
[[  58 -197   -1  -66 -194  -83   54 -250 -149   59   99  143  105  169
   -82  116  134  -55 -101  -51  -31 -128  -73 -108  -13  239   18  -56
  -203  -30  -70  -54  -21 -195    2  -66 -105   41   90   69   61   76
   210]
 [-320  347 -315    5  190  145  198   10  208   45 -249 -290   48 -255
    74  412  -38  -23  143  -47   58   68  144 -218   16 -455   44 -373
   253  -51 -118  -73   68   71 -125  158   48   71  -98 -226  -36  132
  -185]
 [   1 -121   87 -142  -86  -89  170  -11   96  -88  226   42  -75   81
    93  -88   24  -71  -30   77   22 -187    1  113  -83   90  -24  -12
  -195  -29   26  -67  -17 -104  -66  -20  -56  -69  103 -144  166  131
    84]
 [  35 -246  133   11 -175  -77   77   -5  -91 -115   85   55 -116   86
    13 -113  -43 -116  -60    4   73 -104   73  187 -152  153  -95  113
  -181   48  -19   32  -91  -29  -92   31  -48  -55  105   24  123  -27
   203]
 [ -29  -89   60 -152 -128  -86  139  -78   32  -40  148  -24  -34  152
    35   67   84  -48   28   40  -37 -173   46  -12   19   58  -50 -112
  -116  -37  -18 -166   20 -105  -84 -130  -95   -5   45 -124  130  263
    36]
 [-257  344 -331   74  163  158  224  137  230   64 -304 -313   71 -214
    80  366 -170   21  158  -58   57  114  177 -197   11 -483   41 -328
   292  -47 -178 -109   64  118 -103  194   12  121 -141 -272  -88   74
  -314]
 [  67  -52  -86  186 -126 -105 -100  -76 -105   68  -37  242   32 -164
   -50    0  -62   44 -189 -137  143   20 -141   77 -318   23 -100  122
  -179  127  -36  125   -5  -15  -40  338  -41 -136  110  175 -118 -378
   168]
 [ 139 -179  -18    8 -176  -48   45  -88 -145  125   58  201   78  132
   -70   -9 -145  -22 -228  -87    2  -22 -137   51 -173  244    3  104
  -156   31  -59  -21   12  -80   31   85  -97    8  124  145   19 -210
    87]
 [  60 -305   31 -103 -200   13  230 -170 -214   17  121   80    4  406
   -52   61  -37 -197 -138  -31 -106 -179   53  -47   11  426   57   19
  -159 -100 -123 -167  -51 -159   87 -131 -124  152  146   97  231  145
   114]
 [-272  142  -16 -113   22  -95  114 -136  119 -155  153  -88 -135 -249
   140  161  182  -75  134   51   56 -159   41  -23  -62 -241  -42 -212
  -101  -27   32  -27   28  -76 -150   19  -49 -160   99 -206   83  259
   116]
 [ -98   30  -47 -143   11   20  233   38  146  -23   46 -130  -25   82
    68  122  -80  -59   47   42   -6  -70   95  -20   16  -82   24 -170
    35  -75  -63 -176   45  -24  -72  -35  -37   36    4 -186  134  215
  -126]
 [  -9  -71   89  -41  -13  -96   79  148  213 -133  143   33 -174  -16
   119 -164  -48  -15  -47   67  144 -137   73  236 -217  -25 -148   68
  -140   29   58  -56    6   21 -130  194   38 -154   61  -95  152   23
    13]
 [ -34  -13   28   78  -48   -9  123  261   91 -143   -8 -141 -183   33
   169  -71 -132  -84   -4   49   96 -105  227  198 -201 -107 -156   95
    17   69   18 -117  -21  115 -152  111  -40  -10   50 -144  139   91
   -63]
 [  78   15 -108  168 -166 -176  -91  -97  -99   55   48  256   28 -124
     5   26   45   72 -151 -117   93  -86 -161   19 -300  -14 -128   86
  -225  139   -4   30   25  -57  -36  282 -119 -162  135   91 -123 -251
   130]
 [-170  -34   50  -66  -55  -63  206  -35   44 -194  121  -67 -221  -18
   116   -3   58 -148   91   46   39 -211  135  112  -92  -54 -110  -76
  -141    9   -1  -36  -59  -13 -119   32  -29 -120   96 -149  163  163
   105]
 [ -82  119  -41   38   47  -51  106  236  304 -112   23  -97 -106 -161
   175  -51  -59   46   68   59  149  -82  121  127 -172 -279 -122  -43
   -19   27    8  -63   20   65 -156  232   11  -95  -23 -261   35   58
  -121]
 [ -46   62  -35    9   -2  -26  142  221  184  -73  -88 -158  -59  -26
    51   64 -236   23  103   15  110   82  155  104  -75 -276  -59  -92
   113   20  -95 -140   44  118 -155  109  -26  -47  -66 -190   14   56
  -225]
 [-315  227 -267 -126  146  159  272 -121  120   69 -266 -314  112  -99
   -69  523 -105  -66  200  -64   -6  164  144 -288  192 -357  151 -489
   294 -135 -227 -127   73   24  -90  -20   34  119 -135 -173   -8  218
  -206]
 [ 141 -139  -56  102 -200 -102 -118 -164 -174  181  -52  254  194  -63
  -179   97 -136   98 -182 -164   74  147 -217  -28 -167  106   16   51
  -136   53 -133   73   35  -89    4  169 -104  -41   60  213 -178 -340
   119]
 [-372  404 -310   80  190  100  207   49  203  -58 -173 -261  -93 -353
   185  323   -7  -63  149  -34   83  -43  166 -131 -109 -498  -32 -286
   167   -2  -62  -40   42  104 -127  264   21  -28   -8 -257  -15  101
  -145]
 [ -70   41  -50  -97  -25  -73  216   -8   86  -94   94  -41 -118   69
   105   42   59  -98   20   41   28 -197   65   68 -106  -90  -89 -108
   -88   61   45 -105   -1   -2 -125   35  -21 -118   73 -161  147  127
    19]
 [-116  -85  100  -56  -78   -6  166   52   22 -113  129  -47 -244   54
   136  -93  -52 -136  -41   35    1 -225  125  183 -158   94 -156   58
  -125    5   33  -74  -27   19  -84   33  -34  -37  120  -66  202  102
    60]
 [ -79   66  -21   32  -63   -6  136  154   94  -57   15 -129 -116  -13
   171   -5  -21  -38   23   34   17 -172  139   78 -129 -124 -147  -12
   -23   51   19 -104   -6   47 -130   44  -74   22   30 -208   73  125
   -51]
 [  77 -156 -152  102 -180  -45  -34 -313 -326  173 -129  232  195   46
  -243  266 -102  -34 -188 -216   39  147 -160 -139 -119  174   84  -24
   -84   30 -191   44    9 -102   54  144  -92    4  100  322 -109 -296
   173]
 [  32  -84   22  143 -213 -107   27   19 -151  -78  102   78 -108   16
   121  -60   23  -77  -93  -27   25 -199   43  100 -242   79 -143  165
  -196   98   13  -38  -50  -33  -57   80 -173  -32  174  -18   44  -13
   149]
 [  56 -212   85  -85 -147  -87  128  -54  -47  -71  150   75  -57  188
     9  -43   -2 -104  -75   22   24 -139   31   97  -90  188  -32   36
  -175   -5  -17  -81  -35  -90  -50  -25  -65  -35  110   -3  167   84
   128]
 [ 188 -153  -30  128 -187 -172   43   25 -115  -46    4  206  -55  148
   -42  -88  -87  -33 -134  -76  127  -68  -24  186 -282   64 -150  144
  -185  190  -15  -16  -46   41  -83  230  -53 -186  102  100   12 -262
    92]
 [   1  -79   79   69 -145 -116   41   91  -21 -148   93    9 -184   22
   128  -98   31  -76  -36   25   84 -190  116  189 -229   -8 -200  121
  -149  115   61  -55  -42   30 -147   85  -77 -105  115  -64  109   54
   120]
 [ -92   81   22  -17   31  -18  117  223  227 -106   84 -117 -140 -149
   204  -78 -119  -21    3   82  103  -81   98  183 -193 -193  -87   20
   -12   21   56  -54   28   60 -151  127  -20  -66   55 -228  100   71
   -71]
 [ 167 -200   45  -66 -174 -153    3 -133  -79   68   63  227   73   91
  -139  -34  -62   23 -148  -62   79   22 -176  123 -151  128  -46   25
  -192  108  -10   49    2  -64  -84   71  -23 -161   62  119  -16 -239
   161]
 [ -32 -118  114  -98   10    5  150  193  275  -96  122  -72  -92    8
   118 -154 -116  -18   -6  104  100  -86  117  178  -86   13  -43   16
   -75  -86  -15  -58  -13  -20  -96   86   35    9   -4 -187  169  116
   -42]
 [ 231 -393   36  -50 -137  -47  161  -31  -34  -12   45  156  147  326
  -149  -49 -166  -83 -128  -10  101   60    7   56  -27  304  147   51
  -143  -80 -175  -39  -80 -135   38   60  -13   55   36   82  135  -78
    89]
 [ 151 -126 -139  184 -206 -125   27 -109 -239   33  -33  229   62  136
   -82   92  -65  -45 -160 -144   68  -31  -56  -19 -226  128  -34   97
  -159  102 -118  -51  -24  -48   29  219 -137  -60  139  173  -39 -224
    96]
 [ 158   68 -217  320 -188 -169 -204  -76 -198  160 -119  301  136 -186
   -64  105  -40  133 -229 -209  139   59 -212  -16 -385  -86 -129  139
  -141  230  -35   76   47    5  -43  391 -133 -147  112  206 -265 -467
   110]
 [ 193 -226  -86   63 -217  -98   16 -186 -227  125  -52  231  196  197
  -211  143 -123    2 -154 -148   42   98 -120  -77  -85  202   71   11
  -120   20 -187  -46   -1 -110   45   95 -115    7   64  209  -63 -210
    84]
 [  37 -198  110 -264   -1  -36  240   54  233  -58  193   15  -61  248
    10  -96 -114  -58  -44   98   45 -100   47  142   -7  159   22  -67
  -102 -115  -29 -167   27  -75  -47   -7   52  -39   19 -102  261  163
   -71]
 [  21  -63   21   82 -160  -78   98   78  -46  -84  140   49 -153   73
   180 -123   45  -89 -103   18   10 -287   69  135 -243   96 -174  152
  -201   92   64  -71  -49  -20  -65   85 -124  -25  159  -86  120   37
   105]
 [  90 -115  -13  108 -179 -135  -69  -70 -110   44   44  227  -16   15
   -45  -11  -45   35 -168 -106   80  -59  -87   74 -252  123 -131  119
  -192   81  -40  -27   23  -40  -23  220  -85 -106  113  164  -32 -197
    99]
 [  14  -97   34 -151  -99  -67  200  -14   65  -48  107  -35  -39  216
    36   20   42  -67   15   51  -15 -172   66   39   -1   46  -57 -102
   -95    4   -4 -152   -7  -59 -102  -94  -46  -17   22 -146  156  200
    11]
 [ -38 -101  -19    8 -186 -132  -61 -336 -210   26   56  163   60  -76
   -85  177  208  -42  -66  -95   27  -85 -117  -95  -95   84  -40  -72
  -218   52  -31   72  -24 -160  -65   11  -97  -86  120  122  -39  -24
   330]
 [-205  167  -40  -37   88   -7  108  106  252  -96   26 -147 -115 -272
   167   50  -16   -9   77   57  116  -60   85   85 -136 -306  -78 -123
    11   10   34    3   31   44 -177  147   27  -97   11 -237   49   92
   -28]
 [-101   37  -47    3  -21    6  251  155  103 -133   19 -162 -123   40
   144   44 -131 -104   85   44   35  -99  194   63  -74 -141  -31  -60
    22  -22  -75 -149  -17   45  -84   53  -78   14   43 -226  125  169
  -128]
 [-283  273 -150   11  140   96   35   96  260   54 -193 -235  -16 -324
    67  268 -106   83   98  -39   98  104  117  -80  -54 -401  -67 -244
   206  -49  -80  -67  116   96 -159  189   54   27 -114 -152  -66   83
  -194]
 [-266  386 -288   27  195   76  131  118  348   67 -244 -233   74 -364
    50  334 -166  128  180  -53  122  176   75 -153  -15 -577   20 -361
   248  -50 -155  -73  124  107 -138  275   48  -19 -166 -267 -157   13
  -331]
 [ 156 -188 -174  142 -185  -25  -65 -260 -338  239 -212  264  259   76
  -312  262 -239   10 -238 -256   67  265 -185 -120 -140  189  105   12
   -29   41 -238   48   26  -61   71  204  -77   28   62  394 -161 -433
   105]
 [  17 -149   96 -222  -80  -97  208  -11  130  -77  149  -24  -26  199
   -23   16  -66  -37   67   67   19  -59   49   67   56   29   18 -140
   -82  -72  -70 -174   25  -75  -88 -104  -41  -60   -2 -148  154  214
   -58]
 [ -47   19  -29  -43    5  -22  217  141  124 -134   54 -119 -116   46
   151   -9  -53 -118   13   75   77 -123  143  130 -134 -127  -48  -31
   -11   47   37  -90  -21   43 -141   54  -17  -53   65 -203  169  125
   -18]
 [  -7  -60  -11  -49 -127  -47  209    1  -32  -67  122  -26 -106  209
   123    3   73 -131  -42   33  -47 -278  100   39  -94   94 -100   -4
  -129   38   28 -157  -32  -48  -63  -52 -103   18  113 -123  182  187
    52]
 [-190  117 -161   -9   92   87  307  116  184  -90 -112 -217  -89   -2
   100  153 -118 -106  121   12   58  -55  222  -22  -23 -229   -9 -198
   108  -48 -120 -116  -19   77  -86  142   32   34  -41 -225  111  133
  -170]
 [ 106 -184  129 -123  -45  -53  172  230  186  -84  159   13 -111  210
    64 -180 -278  -37  -92   83   86  -37   84  259 -142  111  -29  106
   -60  -47  -19 -187   41   21  -61   74  -14  -47   57  -78  219   55
  -148]
 [ -88 -235  216 -384  -61  -13  206 -140  162   23  221   18  -84  175
   -75  -53  -71  -34   -3   58  -63 -114  -39  101  108  243  -20 -168
  -157 -165  -50 -102   44 -126  -45 -155   49  -31   -9  -45  210  177
    11]
 [  -3 -118   35 -192  -14   15  280   76  170  -34  118  -56  -52  219
    50  -36 -136  -81  -21   71   -2 -111   82   87   -3   95   19  -79
   -47  -90  -52 -166   11  -40  -39  -24    2   32   19 -150  215  156
  -106]
 [ 262 -152 -217  191 -211  -77 -108 -195 -274  255 -221  257  387   76
  -273  251 -116   86 -214 -220   92  244 -202 -179 -122   93  114    4
   -42   91 -206   54    7 -102   27  178 -112   57   10  260 -234 -389
   117]
 [-379  362 -327   34  159  150  201  -40  167   36 -273 -336   89 -309
    57  507  -32  -13  235  -66   29  108  174 -324  104 -500   98 -438
   272 -118 -214  -87   63   31  -92  107  -21  131 -119 -265  -97  218
  -208]
 [ -77 -123    2 -187  -52   -5  287 -126   58  -66  195   -5  -59  207
    77   31  121 -158  -16   61  -53 -281   63  -38   21  188   22 -122
  -179 -106  -29 -121  -44 -158    2  -69  -34   40   97 -134  249  259
    96]
 [ 106  -50   44   77  -18  -50  114  404  212 -154   -9 -104 -128   54
   160 -189 -227  -27  -34   89  191  -16  197  310 -252 -164 -130  151
    30  113   46  -89  -23  151 -193  182    9  -70    7 -191  128  -23
  -114]
 [ 132 -171   78  -45 -143  -97  230  157   -1 -149  173   -3  -85  221
   118 -143 -148 -136  -50   88   43 -124   87  214 -147   72   -1  119
  -121   50    9 -117  -54  -14  -79  -41 -127  -46  141 -163  190   76
    13]
 [-103  -96  113  -34 -112  -50   96   -3   -3 -114  138  -10 -207   -3
   117  -79   36 -104  -28   29   21 -221   90  154 -155   76 -165   50
  -169   25   42  -30  -37  -19 -104   27  -47  -62  117  -55  152  100
   139]
 [ -68   71  -35  110  -20    6  157  310  161 -109  -67 -165 -165  -17
   155  -30 -235  -17   65   16   91  -44  230  152 -167 -214 -145   28
    72   33  -71 -157   11  149 -121  183  -54   -3  -13 -197   56   52
  -229]
 [ 101 -123  -54  125 -199 -143  -46 -128 -172   44    2  232   31   36
   -92   54  -32   14 -137 -130   78  -24  -93   20 -215  103  -88   74
  -185   93  -83  -12    2  -52  -17  201 -100 -107  107  175  -63 -213
   124]
 [ 223 -281  -56    1 -293  -93  -38 -319 -340  238 -132  222  335  204
  -354  251 -128   41 -134 -194  -10  227 -208 -153   38  213  121  -80
   -78   33 -232   15    4 -142   15  -75 -136   53   -2  260 -170 -251
   146]
 [-195  247 -243  -70  196  146  237  140  305   66 -220 -294  150 -192
    13  342 -301   36  146   -6   89  265  108 -148   80 -440  192 -347
   317 -136 -205 -115  105   67  -90  115   29  105 -146 -269  -47   93
  -347]
 [-122   51  -20  -73  -57  -31  191   -4   66  -74  136  -76 -120   17
   173   32   99  -95   16   51  -32 -263   77   21  -87  -39  -93  -76
  -111    8   46 -106   -6  -48  -89  -24  -83  -13   96 -203  141  210
    40]
 [-273  268 -139   -4  135  -10  112   50  266  -98   35 -124 -136 -309
   207  131   86  -16   72   36  112 -138   88   -7 -166 -337  -89 -167
    -3   -7   42  -43   56   21 -139  237   28 -114   43 -227   58  140
   -39]
 [-181  142  -56   -8   54    2  164  143  197 -107   22 -156 -116 -179
   156   77 -138  -33   92   38   84  -24  126   62 -111 -267  -26  -98
    47  -40  -51  -95   43   52 -110  134  -45  -48   33 -225   59  124
  -140]
 [  20 -103   67  -47 -140  -76  143   36   20  -83  139  -10  -81  103
   119  -85   67  -80  -25   60    6 -224   61  108 -106   58 -102   28
  -167   49   44  -55  -55  -57 -107  -46  -84  -17   84 -159  130  123
   114]
 [ -12   -9  -41   90 -212 -180 -143 -271 -212   56   83  212   59 -188
   -36  152  148   36 -102 -117   37  -62 -184  -69 -196    7  -74    6
  -226   92   -9   55   33 -137  -57   88 -171 -130  161  117 -129 -107
   261]
 [  47 -175  -45   69 -199  -67 -122 -318 -268  178 -111  221  215 -124
  -263  212 -101   44 -133 -198   65  217 -216  -92  -87  108   70  -42
  -113   22 -182  155    6 -114   -6  102  -79  -30   50  277 -194 -330
   232]
 [   1 -219  188 -184 -134  -99  111  -63   25  -89  238   44  -68   89
    19  -68  -34  -74  -25   68   16  -98   -6  130  -36  158    6    3
  -183  -72  -14  -66   -2 -124  -69 -110  -78  -58  107  -60  167  159
   119]]

[  72  116  335  -36 -225    3   65  -66 -128   83   42  -75   53 -435
  -79 -251    4  209   38   78 -251 -158  173 -355  115 -302  -77  -49
  -98  -85  149   86 -187   43]  14
[ -12   72 -100  120   54 -147  -91  -15   18  193  -91  364  208 -313
   96  159 -253 -218   48  -73 -110   91 -132  271   73  247 -141   88
   29   28  192 -246 -108 -159]  22
[ -92  -55  164 -265 -233  199  -64  -10   89  106   -2 -226 -129  -38
  -19 -111  159  274  190  256  218 -136  231 -346  110 -196  -86  -78
  -94  -93 -364  159  107  139]  23
[ -41  -99   16  -24 -187   26  -72 -137   61   40  -54   10   83 -139
  -17  -68  -16   -1  125  209  -56  -75   84  -62   74   11 -103   -8
  -30  -94  -81  -65  -83   64]  68
[   7   49   31  116 -128 -105   17 -115  253  262 -123  252  129 -395
   71 -109 -191 -159   10  103 -251  -97   56  126   84  219 -160  172
 -103  -14   78 -328 -178  -71]  24
[   6  220  291 -122  -79  111 -117   74  -23  242   55 -129  129 -343
 -101 -289   85  291  -16    5  -49 -223  220 -492  100 -160   23   -3
  -53 -171 -223  128  114   17]  42
[ -74 -165 -257   49 -105 -116  -40    1 -207 -213   28  104   86  340
   44   90  -94 -143  -16   44   56  213  -99  226  -99  159  -41   20
  152  -63  -24 -254  -35  -29]  2
[ -67 -129  186 -145 -172   25   62  -80  -13   15 -161  151   63 -114
   40   58   52  -30  -27  102  -33  -40   92   52   -5   25  -50  -25
  -61   19  -55    8 -125   -4]  50
[ -91  -89  -80 -101 -146   98 -251   51  -30   74   59   15   22   49
  -28  -56   21   59  239  220  219   16   27  -79  105  -33 -127   48
   65 -111 -384    4  140   15]  55
[ -19   -1 -128  147 -139 -102   18    0  135  176    8   60   28  -67
  101 -166 -186  -81   37  106 -128   20   -3   83   33  141 -170  179
  -84  -51   14 -424  -71  -27]  56
[ -54 -124   93  -69 -160   57  -80 -155   53  110 -131   14  136 -221
   20   28    6   32  128  192  -43 -109   72  -85  107  -18 -101  -62
  -47  -65  -74   69  -54   51]  8
[ -45  -99 -104   73  -65  -45 -205  -25  -88  -70   68  135  206   23
  -63 -106  -75 -111  101   77  -87   58  -43   58    6   90  -62   21
    0 -162  -92 -191  -92   53]  27
[  17   56  -39  125  -31  -64  -23 -122   39  130 -101  211  134 -417
   15   28 -158 -164   64   25 -197  -14  -34  140   58  153 -120   51
  -19  -16  291 -247 -172  -65]  34
[ -69  206  -29 -126 -143  -37   53   84 -112  -24  174  -99    2   29
  -59  -91  -20  152  -28   32   60    3   98 -272  -67  -21    0   38
  -19  -44    0  -87   49  -74]  53
[ -75  -55  -12  -82 -114  -12  -79   12 -127   40   -6   14  126   29
   40   66  -30   64   55   79   77   34   -5  -73   38  -18  -65  -24
   51  -45 -122   38   56  -41]  36
[ -50  367   25 -287  -44   57   59  346 -329  -63  330 -527 -248  366
  -18 -109   92  573  -76 -174  420   92  214 -645  -36 -308  102 -154
  129 -128 -226  136  358   31]  19
[ -63 -309 -376  227  -45 -172 -160 -102  -43 -244  -43  368  199  290
   28   45 -189 -448   35   74 -114  248 -175  562  -99  405  -88   89
  103 -120   -5 -530 -217   35]  25
[-118   87 -192  -11   10  -28  -57   76   16   41   70   79  125   59
  -10  -18  -70  -88  -21  -12   30   58  -34   22 -120  251   -8   99
  -87  -56   -8 -318   47  -67]  4
[-113  -85   69 -184 -247   46    1  -88  -11   -7  -14   13   65  -56
  -31   15   52   52  108  239   36  -65   85 -129    5  -44  -81  -10
  -91   -7 -104   67  -49   -4]  58
[ -13   23   48  -64 -107   34 -108   30  -63  131    2  -96   20  -70
   41  -41  -24  177   92   71  109  -23   86 -192  134 -103  -84  -37
  100 -102 -194   58  110   15]  28
[-139  -52 -194 -115  -82   33  -47    7 -155 -153   77  -26   28  171
  -40  119   20  -25  110  101  159  116  -49   -8 -105   64  -26  -47
  -19  -29   33 -107   26   -4]  45
[ -25  -76 -118  181  -90 -130  -60  -71  -86  -74   48  219  251  -79
  -53 -140 -143 -229    7   52 -294   60  -95  159  -77  162  -73  101
  -92 -100  186 -375 -236  -10]  16
[-124 -120  -27 -214 -240   61  -20  -66 -143 -106   44 -133  -13  111
  -14  116   61  140  188  245  184   27   44 -176   23 -149  -89 -113
   -7  -13  -90  155   23   35]  41
[ -14 -134  -15   30  -74   13 -146  -82  -34  -10  -46   37   83  -71
   12  -17  -48  -25  142   87  -26   29   19   32   95    1  -94  -84
   21 -132  -57  -82  -92  117]  44
[ -81  368 -190 -212   23   38  -10  318 -322 -208  425 -571 -196  514
  -94 -142   73  478  -59 -182  399  146  163 -612 -135 -168  156 -166
  109 -209 -158  -37  343   91]  9
[  19 -280  155   55 -120   18 -146 -202  -84  160 -264  166  227 -365
  106  153  -69  -55  184  153 -131  -39  -63  126  226  -98 -185 -112
   64  -36   34  153 -136   30]  7
[  70   84  214   62 -200  -53  150  -55  427  383 -254  334 -138 -480
  135 -234 -126 -144  -94  103 -192 -159  238  226  123  241 -183  297
  -53   36 -104 -431 -176  -87]  6
[ -76  104   78 -208 -172   47  110   71 -110   38    8  -33  -95  -49
    9   39   56  138  -10   71  154   -3  103 -154  -34  -62  -38   27
    8   53  -26   16   68 -106]  43
[ -52  -13    6    5 -113   -6  -20   15  114  100    1  132   10 -111
   12 -151  -60  -80   61   94  -73   -7   52   59    0  108 -111  113
 -154  -53  -57 -304 -112   23]  17
[  -8  -27   22  108  -80  -97   -7   -3    1  157  -77  187  171 -169
   80  -80 -136 -105  -53    4 -186    6  -29  115   21  122 -100  119
  -42  -36   44 -262  -99  -71]  62
[ -35 -186 -127  152  -86 -144 -144  -90 -123    9  -79  393  287 -133
   44  107 -196 -298  105   97 -174  122 -197  353   40  169 -163   93
   50  -10  107 -212 -186 -110]  65
[  14  244  305  -51 -187  110 -131   96 -273  267  209 -291  282 -423
 -181 -440   91  416   37  102 -200 -278  113 -763   89 -417  -11   56
 -112 -183  -74  237  152  -61]  52
[ -25 -141  -83   54  -66   13 -119  -87  -25  -13  -88    2   99   18
   27  -17  -29  -43   45   77   -8   22   26   55   35   96  -46  -47
   91 -143  -89 -148  -13   86]  49
[ -49   44 -180   11   13  -98  -28  120 -303 -138  104  -55   96  279
   33   62  -79   46  -94 -134   89  190  -64  -23  -97   61   37  -51
  151  -93   36 -155   84  -44]  51
[-112  -43  178 -308 -350  155   42  -17    7   83  -56  -17 -102  -93
  -35  -40  169  157   93  328  198 -136  196 -208   31 -120  -89   86
   -1   42 -315  160   99  -83]  15
[ -63   48  121 -165 -104  131  -60   75  -53  204  -24 -119  -12 -146
   29  -24   71  215   92   85  161  -71   91 -257   86 -135  -68  -17
  -15  -39 -178  107  162  -20]  33
[ -40   42 -298   28   40 -128 -129  162 -312 -238  185  -14   14  433
   16   72 -120    8  -16 -143  208  294  -69   67  -64   95   19  -62
  263 -141  -85 -211   94   -3]  40
[-161   68 -447   29   85 -146 -132  144 -214 -177  257   95  176  348
  -21  147 -185 -149   74  -84  121  293 -231  119 -176  246  -19   23
  -35  -53  130 -350   28  -79]  60
